Below are the code and all the weights of a small trained network. Each question names an input and a class and asks about switching units off, where a switched-off unit gives its printed mean instead of its output.

import numpy as np


def w(rows, s, z=0):
    codes = np.array(rows[::2]) - 128.0
    scale = np.full(codes.shape[1], s)
    scale[-1] = z or s
    return codes * scale


def norm(h):
    return h / np.sqrt((h * h).mean(-1, keepdims=True) + 1e-5)


def f(y):
    return y / 2 * (1 + np.tanh(0.7978845608 * (y + 0.044715 * y**3)))


def log_softmax(a):
    a = a - a.max(-1, keepdims=True)
    return a - np.log(np.exp(a).sum(-1, keepdims=True))


def net(x, mask):
    res = np.array(x, float).reshape(1, 6) / 4 @ E
    u = 0
    for l in range(4):
        y = f(norm(res) @ A[l][:, :-1].T + A[l][:, -1])
        res = res + np.where(mask[u : u + 8], y, B[l][:, -1]) @ B[l][:, :-1]
        u += 8
    return log_softmax(norm(res)[-1] @ U[:, :-1].T + U[:, -1])


A, B = {}, {}
E = w([
[84,46,104,57,127,121],'x0',
[101,89,134,171,73,1],'x1',
[103,142,104,117,189,62],'x2',
[201,163,26,135,61,134],'x3',
[100,157,142,128,106,119],'x4',
[171,139,128,47,112,75],'x5',
],0.014)
A[0] = w([
[178,80,92,19,116,85,134],'L0N0',
[134,118,61,188,198,55,56],'L0N1',
[98,6,170,123,135,137,133],'L0N2',
[147,155,119,118,80,46,98],'L0N3',
[23,82,21,130,108,125,126],'L0N4',
[175,118,98,188,79,152,137],'L0N5',
[104,146,151,200,95,29,44],'L0N6',
[67,127,139,149,93,75,8],'L0N7',
],0.016,0.011)
B[0] = w([
[57,145,139,74,74,108,254],'L0N0',
[101,204,107,235,147,125,167],'L0N1',
[79,76,111,141,121,131,223],'L0N2',
[130,100,111,123,183,120,199],'L0N3',
[52,100,45,129,133,145,224],'L0N4',
[154,67,144,163,109,144,216],'L0N5',
[167,135,184,107,157,7,192],'L0N6',
[141,174,102,146,133,149,139],'L0N7',
],0.017,0.0082)
A[1] = w([
[131,123,121,165,152,235,164],'L1N0',
[181,171,120,205,50,148,2],'L1N1',
[194,197,53,185,10,101,105],'L1N2',
[198,102,77,28,87,110,35],'L1N3',
[102,215,109,123,102,113,40],'L1N4',
[91,120,167,197,91,110,118],'L1N5',
[206,153,127,193,112,104,82],'L1N6',
[185,108,126,191,87,223,9],'L1N7',
],0.013,0.0074)
B[1] = w([
[146,160,112,85,143,221,253],'L1N0',
[207,192,96,113,64,127,162],'L1N1',
[86,68,97,146,34,118,198],'L1N2',
[137,117,201,14,110,181,156],'L1N3',
[46,202,153,98,138,103,124],'L1N4',
[124,116,85,101,23,84,175],'L1N5',
[132,146,133,169,98,47,177],'L1N6',
[165,178,95,250,146,190,199],'L1N7',
],0.012,0.0069)
A[2] = w([
[40,20,232,105,136,117,83],'L2N0',
[210,33,103,95,37,110,2],'L2N1',
[168,217,98,193,47,121,70],'L2N2',
[105,11,123,106,77,113,79],'L2N3',
[199,195,102,32,128,75,91],'L2N4',
[217,109,203,132,57,169,90],'L2N5',
[118,103,181,87,218,47,91],'L2N6',
[75,139,93,100,242,77,62],'L2N7',
],0.012,0.0097)
B[2] = w([
[207,78,79,57,49,145,254],'L2N0',
[35,169,5,38,177,138,145],'L2N1',
[152,166,155,79,3,164,198],'L2N2',
[144,36,91,142,126,130,231],'L2N3',
[127,135,165,30,38,107,155],'L2N4',
[94,99,8,164,92,138,177],'L2N5',
[187,98,1,142,106,141,189],'L2N6',
[182,148,26,209,2,218,182],'L2N7',
],0.0097,0.0059)
A[3] = w([
[69,8,189,222,84,124,91],'L3N0',
[49,94,83,131,133,87,58],'L3N1',
[108,156,159,237,90,174,96],'L3N2',
[80,206,162,95,153,138,20],'L3N3',
[201,137,129,184,124,79,1],'L3N4',
[154,127,169,103,133,238,36],'L3N5',
[142,27,148,117,107,89,138],'L3N6',
[137,80,97,140,84,149,158],'L3N7',
],0.015,0.0043)
B[3] = w([
[125,55,71,24,11,118,224],'L3N0',
[72,123,94,113,129,222,235],'L3N1',
[208,142,54,82,111,120,207],'L3N2',
[191,138,152,81,116,177,138],'L3N3',
[139,67,199,111,145,119,164],'L3N4',
[91,66,121,119,242,1,210],'L3N5',
[123,30,142,161,102,113,234],'L3N6',
[161,108,141,90,157,137,254],'L3N7',
],0.013,0.0081)
U = w([
[117,180,253,37,91,140,110],'0',
[167,133,195,227,126,14,120],'1',
[11,180,72,191,133,75,67],'2',
[232,166,89,207,54,191,99],'3',
[161,126,71,185,235,214,88],'4',
[82,38,77,84,53,117,199],'5',
[113,107,206,83,243,161,161],'6',
[130,110,195,166,143,142,3],'7',
],0.022,0.013)

Each question gives the input, the list of numbers given to net, and the class t.
The units are the neurons (one row each of A and B). Each row of codes is followed by its name. A weight is (code - 128) times the scale printed after its matrix; where a second scale follows, it is the last column's (A, B and U).
mask holds one flag per neuron, layer by layer. A switched-off neuron (its flag False) gives its mean, the last column of its row in B, instead of its output. The means were averaged over made-up inputs and are rounded, as every weight is.
A unit's drop is (log p(t) with every unit on - log p(t) with that unit switched off) / (log p(t) with every unit on - log p(t) with every unit switched off).
The circuit of an input: a set's keep is (log p(t) with only the set's units on - log p(t) with every unit switched off) / (log p(t) with every unit on - log p(t) with every unit switched off). Starting from the 12 units with the biggest drops (on a tie, the unit counted first), units are removed one at a time, each time the one whose removal leaves the highest keep (on an exact tie, the one counted first), for as long as the keep stays at least 0.8.
units of the circuit, in order: the units of the circuit, biggest drop first
top k neurons: the k neurons with the biggest drops, biggest first
k most important neurons of layer l: the k neurons of layer l with the biggest drops, biggest first
drop of u: that unit's drop, to one decimal
input [-2,8,5,-7,8,1], class 1: units of the circuit, in order -> L0N6
input [0,-2,7,-1,5,-1], class 3: units of the circuit, in order -> L2N7, L0N0, L0N2
input [-2,6,0,-2,-5,5], class 1: top 2 neurons -> L0N6, L0N4
input [-4,-6,2,2,2,0], class 4: units of the circuit, in order -> L0N0, L3N0
input [-3,-2,-6,3,-4,4], class 3: units of the circuit, in order -> L1N7, L0N5
input [-6,7,-1,7,-1,-1], class 1: units of the circuit, in order -> L0N6, L0N4
input [0,4,8,7,5,5], class 2: units of the circuit, in order -> L0N1, L3N0, L2N0
input [4,-6,-8,-4,4,-3], class 6: top 2 neurons -> L1N0, L0N0
input [4,-4,6,0,5,-4], class 4: top 2 neurons -> L0N0, L3N0
input [-4,-1,2,-5,0,-4], class 6: 3 most important neurons of layer 0 -> L0N0, L0N6, L0N5
input [0,-6,7,-7,-4,-3], class 4: top 3 neurons -> L2N7, L0N5, L2N6
input [-2,-8,-5,-5,5,-4], class 6: top 2 neurons -> L3N5, L0N5
input [-6,-5,2,0,-4,-5], class 4: top 2 neurons -> L3N5, L1N0
input [0,-4,5,-2,0,3], class 0: most important neuron of layer 2 -> L2N3
input [-1,-5,8,-7,-2,-3], class 4: top 3 neurons -> L2N7, L0N5, L2N6
input [-7,-1,3,-6,5,7], class 1: 2 most important neurons of layer 0 -> L0N4, L0N0
input [2,8,4,1,-7,-2], class 2: top 2 neurons -> L0N1, L0N5
input [-2,-5,-5,-4,1,-5], class 4: top 2 neurons -> L0N0, L1N7
input [7,-6,0,7,5,-6], class 4: 2 most important neurons of layer 0 -> L0N0, L0N2
input [-2,-8,-6,0,4,1], class 4: top neuron -> L3N5
input [-3,-8,-3,-1,1,-2], class 4: drop of L1N7 -> 0.1
input [1,-2,5,-1,-2,-8], class 4: drop of L0N6 -> 0.1
input [-3,8,4,-1,2,2], class 1: drop of L0N6 -> 0.2
input [-5,8,0,6,-2,-5], class 1: drop of L0N6 -> 0.6
